Each row of numbers stands for one node and depends on some of the facts below. Use the named rows to name the rest.

There are 2 kinds of fact about the nodes: μ, χ.
zemu μ kligronum; stodus μ vemum; vibik μ tebrel; golas μ nugro; rubrepe μ podroklel; trelo μ vufun
tragadror μ sedem; tragadror μ vedrom; tragadror μ ragone; gripetu μ klubrun; riti μ leklis; klutrem μ drepun
notar μ skegra; zistosu μ sedem; sibrol μ treskun; dodro μ dreplen; klonal μ bubrum; gunimen μ tridrul
gunimen μ bromon; botum μ stumel; botum μ ladu; podroklel μ skegra; lurol μ bralu; tredru μ gunimen
dreplen μ pani; rodus μ pletris; truvigra μ lirin; plepli μ sedran; plepli μ sudrus; plepli μ dreplen
nesa μ kimel; sedran μ dremik; sedran μ vedrom; ragone μ fodiflus; flagras μ tigas; stulim μ dubren
stulim μ vedrom; sedrus μ vemum; sedrus μ stagrer; plobri μ vobem; fluti μ ladu; fluti μ stagrer
sodran μ fluti; nupla μ vola; nupla μ stagrer; plovil μ movir; dremik μ tebrel; mobu μ stusku
mobu μ pigre; nanil μ movir; skegrik μ drepun; tabur μ nugro; nolo μ zostem; brebru μ susim
brebru μ droplor; brebru μ nolo; kimel μ ladu; dibek μ sepem; dibek μ kugo; ladu μ tebrel
klesa μ stumel; kludri μ nolo; bipul μ drepun; bipul μ stusku; bipul μ kikas; gaflok μ zistosu
drepun μ bokik; bagrurun μ drepun; kobresol μ kikas; kobresol μ bokik; kobul μ mubur; labo μ dubra
labo μ dodro; tridrul μ pletris; lirin μ droplor; grodor μ klubrun; plotri μ gunimen; pani μ lirin
droplor μ pletris; rukle μ klesa; rukle μ zegrir; rukle μ brebru; leklis μ stagrer; gromu μ kimel
movir μ sedem; movir μ klesa; brastapor μ truvigra; nugro μ kikas; lupustar μ kugo; skazelus μ dratro
klokle μ nupla; vobem μ drudru; tratrazir μ dratro; trebo μ dubren; flestan μ droplor; lipli μ tebrel
lipli μ rubrepe; lipli μ droplor; lipli μ klokle; letris μ klonal; trena μ tetik; saflan μ tigas
kisti μ brafledrok; stumel μ nugro; badrak μ dremik; badrak μ bipul; brubrak μ fluti; zemu χ vedrom
stodus χ dripek; dubren χ skegra; vibik χ flagras; kegal χ nolo; golas χ treskun; renu χ plovil
trelo χ klugruke; tragadror χ skegra; stusku χ gromu; gripetu χ gromu; ditrisu χ zogak; riti χ fubre
lisku χ lupustar; klutrem χ stulim; notar χ vapa; sedem χ dripek; zistosu χ truvigra; sibrol χ lipli
dodro χ nugros; lebras χ flagras; badrapal χ tikluta; stagrer χ pugun; noflok χ rubrepe; selem χ zegrir
klonal χ nanil; gunimen χ rodus; brakli χ drima; podroklel χ botum; lurol χ rubrepe; dreplen χ faskas
bokik χ drima; dratro χ vedrom; zostem χ nolo; plepli χ dremik; susim χ vobem; zotim χ vemum
grunu χ stulim; nesa χ kobresol; mubur χ fubre; nuno χ nugros; klibrim χ pani; nibor χ botum
ragone χ lupustar; bubrum χ botum; sedrus χ vola; plobri χ kobul; klubrun χ botum; sodran χ gromu
nupla χ tikluta; bresa χ kobresol; gitenu χ gromu; kikas χ tredru; mopal χ toguk; mobu χ stumel
skibros χ vedrom; brafledrok χ skegra; skegrik χ trenak; tabur χ vedrom; flasku χ pugun; sudrus χ tredru
brebru χ pugun; kimel χ vedrom; fluro χ tredru; pletris χ kobresol; dibek χ vapa; ladu χ tikluta
klesa χ vedrom; rekel χ sumas; kludri χ drima; bipul χ fluti; grare χ geva; drepun χ fodiflus
bagrurun χ zegrir; bralos χ stumel; kligronum χ stumel; tetik χ tover; labo χ lirin; tridrul χ zegrir
grodor χ trenak; grofla χ bromon; plotri χ dripek; droplor χ dremik; sepem χ tover; rukle χ tover
tigas χ stumel; drudru χ drima; tebrel χ kugo; leklis χ nolo; ratrir χ tover; pumek χ sedran
rato χ gaflok; vufun χ toguk; stifito χ skegra; movir χ tikluta; brastapor χ nugros; nugro χ kobul
pigre χ truvigra; skazelus χ toguk; skiflil χ treskun; bralu χ nolo; klokle χ nugros; tratrazir χ vedrom
flestan χ zegrir; letris χ pani; dubra χ gromu; stidren χ dremik; trena χ tredru; zagavo χ kloza
saflan χ kobresol; kisti χ dripek; badrak χ lupustar; dutrul χ bazur; grudu χ lipli; teklo χ nanil
brubrak χ lupustar

Some nodes and their rows:
kisti: [-22  -2   9 -19  29   1  42 -11 -31  22  14 -27   6  18   5 -11 -31  -6
 -20  18   4   9  17   7 -25  21   2 -30   9   6 -21  18]
brafledrok: [-13  -8  21 -11  26  11  -9  23 -15 -23  19 -30   6 -12  19  14 -14   6
  -3 -25  23 -11  -1   1 -18  -4 -32   1  -3  35  28  18]
dripek: [ 31   6  16 -14  24  -9   9   6 -12  -5  24 -22 -16  10   7  -3 -29  -3
 -20  27  19  11  16  -7  -2  25 -26   2  32  -1 -10  -5]
mobu: [ -1  34   1 -27  19 -42 -13  -6 -18  43  14  -2  24   7 -24  36  11  -6
   0 -36   4 -33  -8  35  -5  25  34 -52 -29  16 -18 -16]
bubrum: [-23 -19  24   3  33  13   9  31 -36 -22  17 -21   9  -8  29  -8 -10 -15
  17   1  32  -8  11 -17 -21  -4 -33  -1   0  37  12  23]
kloza: [ 36   3   9 -17   0 -28 -15  35 -18 -22   5  -8 -23   9  -7  22  -9  16
  -2  13  10   7 -10   2  23  12 -24   3  18  12   5  10]
mubur: [  1  -5  22 -14  14   4  -3  18 -12 -17  16 -28   4 -22  13   5  -9   3
  -6 -23   7  -4   0   8 -11   1 -33   0   5  31  26  16]
kludri: [-17 -24  10  -9 -24 -24  34  35 -39 -18  -2  -8  -1  11 -19  -7 -18  47
  24  13   1  14 -24  35 -26 -27 -22 -41 -21 -12  -4 -17]
drima: [ 36  -2   9 -19  -1 -27 -14  35 -21 -16   3 -12 -26   7  -2  12   0  10
   5  12  10   6  -3   6  19  12 -25  -1  18  15   0   9]
drudru: [ -5 -11  22 -22  10   4  -3  19 -17 -17  11 -30   8 -27  13  -6   7  -2
  -1 -29   6   2   8  17 -14   3 -35  -1   2  35  16  14]
rubrepe: [ 37  34  20  -4  15  -1  -1  44  -2 -28 -30  18 -30  19   0  47   8   2
   3  30  10  12   0  30  17 -22 -29  -8  12   2   2 -36]
podroklel: [-22   2  25   8  35  15  34  37 -22 -27 -30  16  -6  19  26  10   6 -17
  24  28  27   6  14  18 -25 -31 -30 -25 -16  32  -7  -5]
sibrol: [-15  -8  -3 -21  -2 -23   9  15 -35  -6 -12 -15  -8  15  -7  -5  -8  10
   1  -7  -5  -5 -11  23  -6  -2  -2 -26 -16  27 -11  20]
grofla: [ -1  -5  12 -15   3  -6   3  19 -20 -11   5 -21  -3  -1   1   1  -9  11
   6 -16   4  -6  -3  14  -7   2 -22 -17  -8  28   8  18]
tredru: [ 30 -19 -31  15 -21 -40  37  41 -60  21  30  21 -33  21 -23  -8  21  -5
  -1  19  15   0 -11  -1  25  -4 -21 -46   3 -13 -21 -33]
truvigra: [ 40  -2 -28  36 -19 -29  32  39 -51  -3  36  15 -33  19 -18  25  10  -3
 -27  13  17 -19 -17 -18  16  -8 -31 -37  15 -19  -4 -43]
tigas: [ 13   4  22 -23  27  -5 -18  13  -3  -9  28 -37  15 -34  -4  15   3  -6
 -32 -41  13   8  -7  32 -14 -18 -31   0   2  35  26 -15]
sepem: [ 14  36  21 -21   7  18  -5 -19   4 -21  27 -37  11 -29  -1  36 -23  26
 -43 -36 -29   4   7  30 -23  18 -31  11  23  18  31   2]
grare: [ -1  -7  10 -19   9  -5   3  18 -24 -12   2 -18   1   1   3   4  -7   8
   2 -14   3  -6  -4  15  -8  -1 -26 -16  -8  26   9  16]

Rows to name:
No name comes twice in this set of rows, the named rows included.
[-11 -26 -11  31 -26 -18  45  38 -46  -9  29   8 -20  18 -25  -2 -21  44
  20  13   4  10 -33  33 -30 -32 -16 -48 -26 -24  -2 -43] | brebru
[-13  25  23 -18   8 -10  24  25 -13 -24 -31   9 -12  21  -6  27   7   4
  13  17  -7   7   1  34  -8 -28 -11 -31 -16  19  -9   3] | notar
[ 10   6  18 -30  27  -8 -16  16  -7  -1  26 -35  12 -25 -11  11  -1  -2
 -31 -39  10   6  -8  32 -13 -19 -33  -8  -4  35  18 -12] | kligronum
[-21 -20  25   4  33  16   2  30 -28 -25  20 -23  14 -20  32  -6  -9 -14
  14  -5  30  -7  11 -20 -19  -1 -32   2   3  36  21  21] | klubrun
[ 40  13 -34  39 -14 -28  37  35 -53  -2  35  15 -34  19 -16  27  17 -10
 -31   8  14 -33  -9 -26  15  -9 -28 -36  12 -17  -8 -45] | pani
[-11 -25  -8  -7  33  26  32  -4 -13  44  23 -28   1  19  18 -15 -39  37
 -11  20  19  -2  18   1  -4  27  -1 -33   8  -6  -5  23] | stodus
[  5   3   6 -29  22 -20 -13  17 -17  15  18 -35   5   2 -18   7  -2   5
 -25 -35   6   3 -10  33 -11 -18 -18 -26 -12  31   1  -8] | bralos
[ 21  24 -28  34   0   2  37  22 -50  -1  35   0 -31   9   6   5  19 -17
 -26 -31   3 -47   3 -25 -17  -6 -31 -35  -3   9   0 -41] | dreplen
[ 39  34   7 -25  -6 -13 -14  -1   0 -21  21 -32 -21   3 -14  41 -25  34
 -34  -1 -18  11  -5  19   8  22 -20   5  30  -6  14  -5] | tover
[  3 -19 -21  35 -16 -17  42  21 -54   7  38  -2 -21  13 -11   4   7   2
 -23 -18  11 -28 -14  -1 -15 -17 -28 -45 -12  -6   1 -41] | gunimen
[ 36 -12 -37  37 -22 -34  38  42 -59   6  34  23 -36  22 -24  23   3   7
 -22  23  13 -15 -27  -4  16 -15 -21 -48   0 -28 -14 -46] | rodus

The same nodes again, as new rows of numbers:
Known rows:
pumek: [ 0  1 -2  5 -5 -1 -6  2  0 22 -3 -1  1  1  3  2 -1  5 -4 -2  0  1 -6  0
  1 -1]
zemu: [  7   7  -7  37  -5  -5  11 -14   2  47   5  -9  -1  -8   6 -11 -17  -1
   1  -4  -4  -5  -8   4  13  -2]
stumel: [ -6  -6   2 -21  14  10   1   0   0 -82   7  -5  -2  -6   3 -31  15  -1
  12  -4   4  -7 -12  -1  -7   1]
plovil: [  2   1   4 -23   3  23   3 -15   2 -59  16  -1   0   0   4  -6   5   0
   1  18   6   3 -10   2  12   2]
drima: [ 0  1  0 16 -4 -5 -2 -1 -2  3  2  3  4  7  7  5 -5  7 -4 -2 -2  5 -9  0
 -5 -3]
vedrom: [ -5   0  -8  -3  12  15  46 -17  -6 -12   4  -3 -10 -14   5 -29  -7  -8
  -4  20  -6  32 -11  -5  -2   8]
labo: [  4   1   3 -19   7 -10   8 -14   2  10   2   3   0   4 -13  24  -6  -2
 -20   4  -5   0  19  11   9   8]
bagrurun: [  4  -3  -9 -41   5   6  -9   1  10 -41   5 -13   0 -11  -5 -10  28  -2
  -4 -23   1 -20 -16  11  -9   6]
nolo: [  0  -1  13  10  22   9 -11  -9  -4 -36  -2   9   6   3   4 -12 -21  -4
   8  -2  -2   3   4  -5  10  -6]
dubren: [ -9  -1  -9 -32   2  20  19  11  -5   6  -9  -2  -8  -7  -6  -4   4  -3
 -13  19   3  23  -6  -3   4  11]
trebo: [ -1   3  -1 -16  -3  10  19  -6   0  -4  12   2  -3   4  -3  15   6   2
 -20  20   2  13  -7   5   1   9]
lisku: [ 1 -1 -3 10 -9 -6 -4 -5 -1 18 -3  0  2  3  1  7  0  9  2  0  1  4 -5  0
  3 -4]
dubra: [  0  -3  -2  29  10  -6  -6 -20   0   0  -8   5  -6  -6  -4  16  -1  -9
 -16  -4  -1  19  25  -4  -3  22]
tratrazir: [  8   6  -6  33  -4  -6   9 -15   1  54   6  -9  -1  -6   7 -10 -21  -1
   1  -4  -3  -6 -12   4  12  -2]
plepli: [  4  -1   2 -33   3  -5  19 -16   5  -3   6   2  -3   3 -18  22   8  -5
 -18  17  -3  -1  21  13  11  12]
tabur: [  4  -1  -8   9   8  -4  10 -25   5 -43  12 -21  -5 -15   4 -39   1  -3
  16 -11   1 -18 -10   8   9   0]
fluti: [ -4  -1   9   1  -4  -7  22  28  -1   0   8   8  -3   2  -9  -6   7 -14
  24  11   3 -13   3  -7 -20  -2]
rodus: [  2   2  14  -8  24  -6  -5 -14   0 -25   1   9   5   4 -10  12 -25 -11
 -10  -3  -9  -6  21   2   8   1]
kludri: [  8  -2  10   3   8   3 -15 -21   2 -22   0   7   8   6  -1  -1 -10  -2
  10  -1   0  -4  13   2  20  -7]

Which node is each row?
No name comes twice in this set of rows, the named rows included.
[ -7  -8   0 -15  12  -4  25  11  -5 -19 -10   5  -8  -7  -9 -18   9 -14
  17   6  -3   8  14  -8 -18   3] | tebrel
[ -4  -9  -6 -22  10   2  -5  -7  -1 -74   1 -12  -3  -9   3 -33  18   3
  15 -12   5  -7  -8   1  -6   0] | nugro
[ -7  -4   2 -27   9  -4  28   9  -2 -32   5   3  -6  -1 -11  -7  12  -9
   2  10  -2   5   5  -1 -15   8] | dremik
[  5   5  -7  32  -1  -2  12 -12   0  39   1  -8  -2  -9   8 -16 -18  -1
   4  -6  -5   2  -9   1   9  -4] | skibros
[  3   2  13 -14   6 -14  16   4   4  -9  12   8   0   7 -20  18  -2 -16
   0  10  -3 -20  20   5  -3   4] | lipli
[  2  -2   2 -27  -8  -8   9  -5   6 -60  18  -3   0   1 -16   1  11  -5
  16   6   2 -17  -3   0  -3  -1] | botum
[ -7  -4  13   6  39   1  -1   2 -10 -15 -21   9   0  -2  -3 -21 -20 -10
  -3  -5  -6   7  26  -1   8   2] | pletris
[  6  -2   6  45 -14 -11  -1  12   6   9   7   5  -7  -2  -8  11  19 -20
  23   9  10 -15  22  -6  -9  14] | sodran
[  1  -3  -5 -14  -8 -16   8  -5   0  14  -4   3   1   3 -16  20  -3  -1
   3  -1  -5   4   5  -3  -5   0] | podroklel
[ -6  -6  -9 -11   7  -7  -3  -3  -1 -43  -3 -10  -3  -8   3 -24  13   6
   1 -15   1  -3  -8   1 -10   2] | pigre

